In the rows, 128 means zero.
Each row is followed by its class.
[131 133 167 114 158 130 131 138 119 134 150 105 122 126 121 122 150 144 143 134 116 104 124 150 121 116 110 131 127 158 141 154 135 74 161 117 120 133 128 136 132 121 109 129 150 82 158 134 142 90 83] | q_562
[102 99 134 143 160 93 141 143 68 145 116 134 134 84 81 172 121 143 163 153 121 159 169 118 124 201 107 158 170 124 172 118 105 161 160 131 131 143 129 136 133 114 153 158 124 107 153 108 82 147 137] | q_607
[136 113 126 170 126 164 154 115 178 142 148 76 84 119 156 139 144 162 128 141 97 106 119 139 122 124 88 113 126 120 120 133 115 132 146 105 86 109 119 139 139 126 167 130 113 116 93 123 97 128 122] | q_607
[118 127 118 157 111 131 125 114 113 102 106 97 147 134 112 115 158 131 136 152 136 114 165 108 90 149 156 134 154 127 137 117 103 120 157 103 104 106 176 144 153 140 149 173 74 73 109 127 146 123 142] | q_610
[143 66 120 198 128 180 190 143 85 228 139 32 132 119 239 150 115 167 142 203 90 183 168 103 88 194 105 157 168 140 107 71 138 45 130 45 187 66 208 114 128 71 179 149 62 134 43 115 65 182 123] | q_846
[143 100 171 79 180 140 122 170 114 118 146 126 141 107 162 108 115 190 142 135 139 140 87 192 104 149 136 108 109 186 125 86 83 100 125 145 142 128 163 139 144 121 125 104 144 66 193 142 122 108 109] | q_28
[103 89 158 126 85 132 125 93 133 116 136 139 152 92 119 133 144 139 121 131 100 78 91 144 96 111 149 144 134 144 143 123 146 119 159 126 169 134 144 138 142 120 134 99 114 163 100 154 144 106 116] | q_838
[120 173 124 130 133 133 146 132 134 117 125 82 153 110 79 83 132 123 127 131 117 109 164 98 112 148 112 108 153 131 117 143 132 115 100 146 133 117 145 141 122 136 155 173 114 104 124 116 110 135 163] | q_610
[133 118 194 110 137 156 106 151 151 147 149 63 110 132 83 92 136 126 117 141 123 84 119 119 150 155 109 176 133 128 141 134 91 59 134 103 124 109 123 134 100 96 159 158 109 102 192 100 121 100 108] | q_610
[125 135 124 100 101 101 91 135 111 127 121 140 121 128 169 81 148 106 49 169 90 182 156 136 117 150 111 122 51 208 129 106 149 92 135 169 122 174 131 135 159 60 122 119 143 76 131 164 136 131 54] | q_925
[115 102 161 115 133 154 108 128 116 96 115 79 112 124 128 148 127 156 139 131 130 122 113 163 125 115 150 136 78 128 107 122 107 80 107 125 130 135 112 103 143 90 161 99 100 105 118 162 129 142 59] | q_607
[110 106 127 133 75 143 129 103 144 78 143 101 150 135 135 133 141 110 102 112 89 142 137 111 122 124 131 111 94 141 88 124 124 95 78 102 146 129 140 120 130 121 155 144 123 137 74 145 169 161 145] | q_582
[146 137 159 106 126 146 123 155 94 109 128 114 129 144 138 143 115 165 125 136 145 118 143 143 143 118 121 150 145 129 120 134 131 110 114 130 126 118 114 135 81 111 128 109 106 104 135 121 124 115 119] | q_610
[121 135 129 137 126 124 139 118 101 140 157 116 132 102 72 126 132 125 99 104 121 145 180 126 103 173 121 111 144 146 140 147 117 142 152 137 121 120 128 149 98 143 154 124 171 114 141 117 132 132 140] | q_183
[128 123 113 120 150 149 153 101 133 148 135 135 105 136 117 144 79 127 146 140 105 141 140 125 127 177 110 148 79 79 128 150 145 118 140 118 96 111 84 124 115 112 147 154 89 113 143 136 111 88 111] | q_582
[40 94 162 91 136 73 108 86 169 112 170 153 110 221 77 237 48 86 155 161 135 107 103 170 138 152 178 174 111 78 149 111 110 119 106 106 207 121 91 147 150 139 115 186 79 139 96 107 92 136 96] | q_838
[135 86 173 130 79 172 122 128 124 134 137 108 158 109 168 133 123 94 104 130 115 94 125 110 143 112 118 124 110 164 136 151 74 166 129 165 164 104 158 92 128 146 158 168 143 161 104 117 97 86 151] | q_374
[117 144 112 144 138 150 151 118 150 127 134 106 133 104 126 119 142 166 127 144 84 141 156 135 106 162 125 146 162 139 127 135 125 147 127 144 119 130 131 151 100 125 171 116 118 107 143 108 134 129 139] | q_610
[89 96 130 106 131 185 146 89 107 139 142 149 165 101 65 143 128 123 146 108 71 157 152 132 71 115 147 172 113 199 134 114 116 158 129 111 138 132 140 162 82 106 127 130 123 122 113 132 135 122 125] | q_929
[96 115 110 148 147 141 147 120 104 142 146 123 127 112 94 118 129 179 139 148 84 155 120 115 130 126 104 138 112 144 118 146 121 119 125 156 128 139 123 137 132 120 159 131 106 117 84 146 116 107 134] | q_929
[120 155 106 168 177 125 125 83 121 117 133 153 102 122 86 93 121 163 116 130 116 173 78 153 139 142 108 113 114 106 172 130 131 95 206 116 85 152 138 149 152 129 124 204 130 138 154 120 114 88 129] | q_643
[110 103 117 151 137 139 143 92 113 138 128 136 111 120 119 138 138 124 156 155 103 112 110 127 140 132 131 131 101 134 128 115 134 121 145 126 106 146 141 136 148 121 152 153 87 129 157 127 124 147 139] | q_925
[136 139 132 95 96 185 103 181 86 78 145 110 166 123 98 101 86 126 107 114 139 147 166 110 109 84 103 97 185 172 112 199 63 141 60 120 166 146 97 122 123 102 156 124 115 152 127 118 60 111 127] | q_846
[82 94 91 172 117 138 143 90 121 110 131 144 146 110 134 144 133 105 107 116 59 111 196 133 109 131 134 93 153 138 123 174 153 177 118 127 94 124 120 150 193 104 176 138 128 75 165 114 100 136 167] | q_846
[107 117 89 139 162 136 135 144 126 144 103 88 124 131 118 150 101 133 131 130 131 141 99 116 123 126 130 136 157 128 117 143 121 108 158 136 106 142 138 123 142 96 138 150 87 106 90 135 113 155 72] | q_607
[126 106 133 117 120 127 125 89 152 112 140 107 143 103 156 146 152 141 131 128 121 117 99 110 118 129 146 110 120 163 112 107 154 115 113 129 132 125 145 139 84 145 131 90 122 163 104 142 143 109 123] | q_838
[127 85 153 137 114 135 142 98 116 126 125 116 139 121 146 126 139 134 111 140 73 123 135 117 114 150 112 134 135 145 112 122 155 123 124 127 132 118 155 129 135 126 124 129 125 126 122 132 142 125 125] | q_582
[116 94 175 126 119 133 120 130 140 101 157 106 141 129 143 152 133 182 136 125 127 142 146 126 133 121 83 113 129 166 130 95 100 107 115 124 101 124 155 130 121 160 162 118 159 150 65 142 118 128 161] | q_607
[95 123 104 161 136 132 140 115 125 113 117 92 120 113 116 122 62 144 118 141 117 109 108 131 102 156 156 133 130 157 146 136 182 112 159 114 107 161 113 128 156 92 115 157 87 127 149 137 149 131 128] | q_408
[139 130 155 113 143 142 128 160 122 105 140 98 104 139 130 105 114 153 127 125 132 154 113 156 121 112 137 132 91 161 130 116 141 112 120 137 117 114 120 135 118 112 117 111 96 107 129 125 123 105 129] | q_28
[101 129 131 154 118 122 163 40 75 132 90 135 122 147 148 120 93 112 93 139 125 115 110 170 151 153 127 110 131 104 97 207 148 135 148 65 155 120 157 148 173 110 108 127 138 121 110 146 143 124 20] | q_846
[137 119 112 155 157 127 143 125 130 149 125 118 117 125 87 131 116 142 105 127 111 131 139 120 97 141 107 137 135 108 139 138 157 133 172 135 109 106 120 136 132 119 131 136 99 137 107 133 104 144 125] | q_183
[128 93 124 126 143 153 102 137 114 169 163 143 109 157 125 87 126 183 80 127 125 106 142 165 149 126 109 139 138 126 104 105 81 80 147 126 108 132 142 160 74 121 170 161 101 190 189 125 68 68 109] | q_643
[119 109 110 127 163 129 115 124 119 132 134 105 115 145 56 111 94 149 124 168 120 131 130 142 141 154 157 140 105 132 133 144 160 108 133 115 112 128 125 131 114 121 136 171 95 157 89 141 126 87 102] | q_562
[128 80 136 86 124 155 141 85 115 87 138 145 165 113 171 145 97 127 146 126 93 109 146 140 90 138 145 147 96 151 112 98 123 116 148 108 154 91 135 107 129 141 136 159 121 152 121 128 81 159 154] | q_374
[147 158 133 112 167 150 118 161 113 131 162 123 98 145 99 105 87 141 147 60 135 171 204 155 98 106 88 115 115 96 150 128 110 99 144 122 89 132 105 147 115 119 111 101 151 142 186 166 129 127 156] | q_643
[106 229 146 131 150 88 142 95 173 124 155 102 114 133 172 111 187 161 193 104 152 141 193 87 122 212 188 163 176 187 101 193 129 79 80 128 79 164 134 119 136 186 142 84 128 129 134 124 215 184 146] | q_28
[140 114 106 130 141 109 125 103 151 121 128 130 127 127 148 119 122 147 121 146 105 139 105 132 108 111 129 110 115 108 139 127 138 124 145 112 128 109 132 151 133 132 138 152 100 132 123 123 93 120 151] | q_925
[143 132 170 111 130 125 133 140 157 117 131 110 148 124 164 137 138 171 134 119 131 113 106 147 121 84 118 126 131 134 110 146 139 81 111 121 146 116 135 131 144 128 87 108 138 117 138 117 121 161 68] | q_374
[126 88 145 109 149 144 133 129 96 131 122 100 171 96 140 118 129 120 86 148 123 114 136 105 122 132 102 136 129 154 136 109 141 98 136 127 123 132 144 110 122 119 141 128 113 117 118 136 70 125 111] | q_846
[137 89 147 132 151 104 130 193 139 94 141 91 95 124 182 112 130 148 106 129 143 160 116 158 167 134 112 133 87 114 140 95 117 121 128 131 112 131 113 116 142 113 159 91 103 107 154 133 124 159 123] | q_28
[96 119 128 159 112 152 135 124 128 107 139 105 101 93 56 114 138 142 112 130 99 154 176 123 90 95 133 127 165 132 169 118 127 148 131 171 120 119 106 135 146 142 176 121 121 72 158 67 86 142 145] | q_929
[134 144 180 105 173 139 124 144 103 100 163 91 104 153 121 144 130 138 150 203 84 135 112 147 176 164 113 132 66 186 135 159 100 99 76 99 154 158 61 147 143 61 137 172 106 44 137 91 123 121 141] | q_925
[127 108 160 135 167 127 107 117 122 120 102 108 116 137 152 155 144 157 138 114 110 123 117 138 135 116 99 148 136 114 117 163 80 122 124 122 140 130 122 135 131 85 149 116 117 90 136 143 113 133 105] | q_607
[122 113 155 150 150 117 126 64 134 114 149 126 158 135 105 162 159 127 137 120 83 123 124 84 141 68 96 105 138 132 100 126 139 55 93 142 162 136 134 163 166 133 146 126 140 131 101 107 125 131 100] | q_838
[140 57 147 110 118 160 125 49 86 162 133 117 136 91 123 160 116 135 131 120 128 126 186 100 146 124 189 96 59 140 139 140 99 130 89 132 111 136 184 127 153 139 203 178 136 142 129 140 107 176 129] | q_925
[112 152 108 147 158 95 114 61 124 134 115 107 124 116 94 153 127 128 144 129 142 113 122 95 96 136 135 125 133 128 146 133 141 118 123 107 156 164 143 150 144 102 116 147 81 125 107 145 108 176 121] | q_838
[124 120 146 149 111 157 112 123 116 96 147 123 146 118 129 121 168 106 183 139 34 208 127 115 109 186 105 139 132 139 123 119 86 184 84 133 139 138 166 156 141 117 111 167 146 100 143 144 164 99 151] | q_610
[113 78 140 100 104 114 109 129 139 87 135 119 130 117 95 130 131 123 104 116 126 132 152 98 111 91 137 98 115 161 123 122 124 79 135 139 131 125 136 112 124 144 151 117 127 132 145 137 135 128 166] | q_582
[141 113 158 106 129 140 108 153 127 118 147 135 127 140 144 115 120 160 123 143 122 136 130 144 138 134 136 121 121 145 129 139 118 104 111 124 115 135 124 148 108 118 117 127 131 112 155 132 109 106 128] | q_925
[114 154 137 120 112 117 113 132 123 118 154 119 127 167 138 132 131 138 140 109 128 170 121 174 99 139 107 133 135 137 114 139 130 89 110 114 138 115 111 123 101 93 144 102 103 104 146 132 141 117 81] | q_582
[123 108 105 132 125 111 109 147 136 159 132 141 165 125 125 125 135 146 116 128 124 125 156 127 105 144 136 154 172 138 142 117 87 127 157 124 129 124 158 139 137 107 159 143 121 96 139 133 114 145 127] | q_610
[96 75 95 216 161 112 148 132 74 184 113 168 177 169 141 159 144 116 88 115 66 239 161 157 197 61 108 128 46 101 143 130 83 210 133 161 138 131 170 190 129 68 203 142 145 103 34 168 196 66 123] | q_929
[136 108 97 141 152 112 104 117 89 142 147 141 103 112 163 159 96 174 133 158 94 129 143 128 106 157 138 147 137 115 134 187 97 115 160 90 144 157 119 133 181 80 131 160 119 122 143 167 107 130 117] | q_562
[115 127 137 155 147 125 140 121 111 118 135 128 163 124 102 98 123 159 115 114 98 145 141 136 117 141 129 115 112 118 139 152 149 113 151 124 133 122 124 144 134 124 143 173 127 120 105 137 93 99 119] | q_183
[126 135 140 100 162 126 125 143 116 120 161 105 99 142 163 95 167 166 158 156 113 125 128 124 144 164 111 172 94 123 107 105 136 76 127 114 67 134 131 126 116 115 136 144 96 109 147 150 119 137 112] | q_562
[146 111 163 93 153 124 106 122 136 143 136 133 64 145 109 135 134 162 130 160 134 140 163 146 116 139 117 150 129 134 145 140 110 99 152 138 129 120 150 129 131 131 134 110 140 111 128 145 136 142 120] | q_562
[111 116 150 133 120 154 127 112 146 120 160 100 153 138 141 123 139 86 128 117 86 96 117 138 134 89 149 151 100 154 93 85 121 94 120 121 157 128 136 122 112 129 116 123 142 149 128 124 146 139 142] | q_374
[118 100 102 135 170 129 127 98 110 127 113 102 105 127 68 109 147 143 118 136 81 117 147 131 101 110 135 158 97 129 123 115 163 121 150 113 98 124 153 159 109 93 139 153 77 150 138 148 133 141 137] | q_562
[114 108 124 141 128 128 134 114 144 123 159 111 112 117 84 136 150 137 125 111 105 154 133 143 94 152 117 133 108 163 128 130 96 114 131 135 127 118 134 141 132 137 153 129 114 100 132 121 116 138 124] | q_28
[114 189 123 119 36 135 161 116 110 120 150 85 128 132 123 17 71 150 116 103 138 100 198 108 104 207 95 149 94 224 147 147 128 189 134 107 85 124 86 103 105 151 127 136 161 168 102 136 102 123 139] | q_408
[122 115 136 154 136 168 133 106 117 95 116 107 154 145 115 153 126 123 118 123 140 117 159 122 135 103 148 95 125 159 102 138 102 116 119 147 118 114 159 129 105 151 158 130 127 105 112 134 141 102 131] | q_610
[130 191 167 173 97 242 126 156 148 171 140 68 74 104 64 99 79 82 126 149 168 182 203 94 135 228 90 145 115 139 148 93 110 149 79 130 103 112 145 131 35 102 115 118 160 78 149 72 124 112 162] | q_374
[107 114 109 123 109 138 141 117 135 159 162 118 159 123 96 91 118 163 152 145 69 159 139 141 112 191 69 127 127 163 119 109 137 108 100 124 137 119 119 141 139 149 164 149 138 113 66 132 141 93 91] | q_929
[132 130 112 134 98 133 112 62 122 168 70 192 87 141 107 144 187 69 119 176 114 172 101 113 158 118 120 120 76 208 86 91 85 119 123 181 194 97 155 129 89 102 166 118 154 86 171 67 149 115 126] | q_925
[121 123 123 128 104 129 134 103 121 121 136 151 123 96 84 129 164 112 129 146 100 156 129 115 117 150 125 122 110 140 139 135 90 131 134 138 133 137 138 153 120 142 150 162 134 120 164 108 116 128 136] | q_925
[93 59 120 131 140 169 155 114 103 128 130 82 188 116 116 163 85 111 119 124 148 85 150 97 95 93 164 111 149 225 100 94 139 118 130 147 99 126 155 117 129 143 136 91 113 101 129 110 130 144 95] | q_408
[141 86 149 134 104 137 122 127 127 110 135 102 155 120 147 132 124 139 88 127 122 102 126 110 124 111 149 115 130 141 126 117 114 95 129 113 132 118 138 111 134 140 135 146 135 127 132 121 118 118 124] | q_582
[123 123 129 164 157 105 128 107 131 117 143 81 138 119 90 115 134 148 117 133 121 149 117 118 107 134 133 116 136 127 148 137 132 74 137 91 153 133 136 143 174 85 127 138 114 93 92 128 79 187 62] | q_838
[91 102 88 151 113 143 170 143 117 153 118 108 108 116 128 117 129 145 114 133 72 149 144 123 107 132 105 129 192 147 137 164 110 144 177 141 139 143 160 152 130 121 150 142 118 109 142 118 119 139 159] | q_846
[112 99 173 145 152 143 111 147 165 81 117 161 165 109 117 92 129 162 107 156 104 97 144 126 123 177 86 138 109 195 105 95 166 86 92 126 151 120 142 130 112 106 146 119 92 152 92 153 114 85 237] | q_28
[125 103 109 145 162 116 140 81 73 75 115 102 107 139 106 109 92 140 140 127 95 107 148 118 111 128 101 134 125 154 119 142 140 134 154 104 111 153 112 145 194 140 126 142 62 144 131 135 129 140 129] | q_28
[115 105 181 110 182 129 128 147 109 129 142 95 140 146 154 151 115 157 136 162 109 163 150 139 122 151 84 143 129 159 122 142 131 103 87 97 141 125 127 149 101 94 114 84 108 117 130 144 111 96 111] | q_846
[140 139 164 103 130 153 109 121 79 98 128 147 126 134 112 130 97 151 155 114 130 154 137 148 81 105 140 111 147 146 111 151 144 56 116 152 159 129 140 140 120 97 128 140 109 126 152 158 150 104 167] | q_408
[122 109 158 139 137 130 135 104 127 130 133 136 153 116 148 134 127 150 109 121 109 106 143 102 120 126 104 118 122 154 125 116 145 100 149 135 118 125 149 134 147 144 146 145 145 151 126 132 130 123 148] | q_183
[119 119 117 158 135 133 137 140 120 124 109 117 129 110 129 152 135 136 128 154 97 140 118 141 103 119 125 131 146 138 136 119 134 144 152 125 123 138 122 143 155 95 129 149 98 113 118 119 105 119 89] | q_607
[143 119 137 99 148 135 117 140 114 118 120 113 106 144 145 152 125 159 118 124 141 129 133 133 133 104 119 116 133 118 123 151 113 97 123 119 122 126 115 145 133 120 107 141 105 94 147 110 125 123 100] | q_643
[127 105 78 132 106 119 126 130 73 152 176 127 123 129 102 97 150 137 112 89 67 143 136 114 136 159 111 152 130 161 118 139 103 135 162 152 62 133 127 164 142 121 146 166 137 72 138 114 137 114 147] | q_28
[134 124 106 113 149 148 116 76 118 142 128 125 127 121 124 111 99 148 134 140 84 149 117 121 106 106 143 150 91 149 117 130 116 121 144 132 139 128 139 140 148 100 124 151 120 127 117 122 113 135 122] | q_374
[131 97 163 157 126 141 121 117 108 114 108 137 137 89 143 171 156 124 77 132 128 161 106 121 133 78 165 106 110 161 152 153 128 116 165 132 147 122 176 132 114 112 117 134 141 173 107 135 174 77 164] | q_643
[133 83 137 153 150 143 139 102 98 128 121 147 151 122 163 157 136 126 93 120 121 115 138 133 132 136 136 116 133 146 109 113 129 129 163 124 129 130 156 134 108 136 138 132 137 139 141 138 119 128 108] | q_183
[119 96 135 120 155 157 110 81 132 114 122 101 122 121 160 129 110 123 126 106 111 117 144 113 135 116 127 110 150 158 111 118 142 97 116 134 140 157 146 109 135 147 138 111 130 158 137 130 152 147 148] | q_643
[101 115 93 145 113 118 151 119 125 126 145 120 119 125 92 125 118 143 131 129 112 151 139 138 88 129 136 111 177 177 117 134 117 120 153 145 136 135 140 148 138 135 153 125 126 122 147 109 145 156 133] | q_408
[145 101 171 94 136 129 107 176 143 134 139 117 122 148 132 147 124 147 136 140 142 145 132 142 124 127 115 137 146 110 127 120 133 98 91 134 132 123 128 117 120 108 125 101 95 109 137 138 132 140 107] | q_582
[105 102 127 149 143 135 142 142 145 132 131 150 175 114 107 146 116 158 116 142 108 57 123 130 120 133 103 120 164 161 116 116 134 122 161 113 128 114 147 171 87 133 110 144 132 108 154 125 114 61 189] | q_610
[133 143 119 138 120 160 109 112 166 165 130 134 165 122 181 149 144 131 90 104 139 135 147 109 115 106 115 114 134 172 147 132 101 143 124 125 123 146 142 132 123 122 107 128 161 57 73 114 118 116 116] | q_643
[124 138 132 166 159 138 148 94 127 139 109 129 121 137 115 120 112 164 92 136 119 148 166 119 117 147 81 124 117 101 133 147 137 131 145 126 120 116 135 159 144 110 154 146 112 94 94 118 98 139 105] | q_183
[142 109 183 113 149 151 121 122 91 137 138 82 128 118 120 139 132 201 102 116 131 103 153 150 109 72 130 132 142 148 131 130 140 92 93 148 121 113 134 139 125 117 148 82 124 95 130 125 124 149 101] | q_929
[85 114 109 154 160 143 114 147 140 173 155 126 130 93 49 116 108 138 160 134 130 163 146 139 96 160 155 135 137 127 170 87 73 145 122 118 174 161 147 136 93 124 145 163 119 103 150 147 69 129 176] | q_929
[122 121 139 168 123 132 152 98 105 131 133 128 130 122 119 114 129 146 115 133 88 98 149 141 100 151 99 157 122 98 135 132 136 145 169 125 134 106 102 124 164 131 159 121 107 139 119 130 103 128 105] | q_183
[109 171 119 144 89 148 132 146 145 121 137 125 114 124 104 117 110 166 143 100 153 156 163 136 95 144 148 105 172 140 135 166 101 151 101 127 103 131 125 133 124 125 139 116 139 88 197 98 121 139 112] | q_582
[105 119 120 153 97 126 143 111 146 136 150 138 136 94 82 113 148 147 145 121 113 134 164 125 95 154 141 128 156 148 166 117 112 142 149 128 148 142 137 146 133 134 156 130 136 133 138 118 85 151 121] | q_838
[108 84 107 126 156 154 120 111 110 154 145 76 137 146 73 96 75 132 103 95 89 114 153 99 130 112 153 143 134 154 104 101 127 82 118 125 112 113 129 138 116 127 129 137 153 110 138 118 121 140 119] | q_929
[112 127 124 121 104 110 124 123 128 114 159 121 127 125 84 118 134 103 125 125 108 154 151 126 96 156 107 125 154 137 138 119 125 130 133 130 117 126 123 130 129 139 147 131 125 123 155 112 139 130 134] | q_582
[130 113 134 141 129 116 132 104 130 134 136 120 124 119 140 125 106 170 112 164 117 117 126 136 101 141 145 127 120 131 142 133 156 97 153 109 168 140 138 144 137 109 127 133 88 187 74 170 96 109 103] | q_838
[112 84 154 155 145 149 134 124 143 113 129 84 161 113 117 144 137 168 122 95 100 105 138 86 130 78 86 115 130 175 110 143 115 84 131 125 101 145 140 129 134 135 126 115 152 134 85 151 101 131 110] | q_607
[119 121 116 187 131 132 139 87 127 105 127 110 173 140 142 124 114 188 126 122 99 103 135 156 107 125 107 134 122 127 146 133 131 133 130 88 124 130 107 141 128 141 151 128 97 141 105 127 91 115 108] | q_925
[121 127 112 152 156 146 139 118 147 137 105 112 146 129 112 122 116 139 137 146 98 120 148 134 109 151 127 132 124 131 134 147 127 139 136 125 146 120 134 142 116 104 151 169 85 94 121 136 101 100 135] | q_610
[118 83 127 111 158 153 132 110 143 126 131 101 155 131 142 130 99 117 120 99 97 95 153 94 130 71 141 127 172 140 119 115 127 124 148 139 112 125 158 150 108 151 148 139 132 126 159 110 125 121 170] | q_610
[157 106 178 124 159 93 119 184 139 134 136 106 154 168 123 94 132 182 76 106 102 103 129 144 150 175 71 142 133 121 132 128 134 95 133 110 109 100 128 153 131 114 88 146 174 105 119 147 140 142 112] | q_183
[107 138 113 120 162 98 161 162 229 174 137 145 129 138 147 112 108 177 100 151 116 113 117 129 114 150 112 145 192 96 170 185 169 118 169 122 65 98 134 144 209 111 139 172 108 100 110 108 82 169 140] | q_846
[125 133 142 98 183 141 114 129 163 160 121 114 116 159 176 67 99 160 121 140 137 130 159 131 142 131 116 130 118 104 120 124 137 73 124 97 123 125 135 150 135 97 132 146 94 87 123 126 98 106 117] | q_643
[128 110 102 134 134 150 130 116 128 125 162 94 159 118 96 103 135 125 144 116 76 155 139 119 121 135 106 132 136 165 128 116 103 133 132 140 116 136 131 131 128 144 150 157 139 121 118 97 111 147 123] | q_374
[114 98 124 130 166 106 142 141 96 102 132 114 137 143 136 118 122 90 112 100 80 133 165 102 137 61 104 126 114 158 98 109 156 92 133 130 120 135 130 170 162 97 148 133 92 130 157 115 153 138 168] | q_28
[149 114 133 120 119 171 137 122 98 135 135 108 136 134 114 81 99 111 122 134 77 126 173 147 135 156 103 154 103 124 130 132 100 159 136 124 145 127 109 137 130 117 133 158 136 115 119 116 110 116 100] | q_374
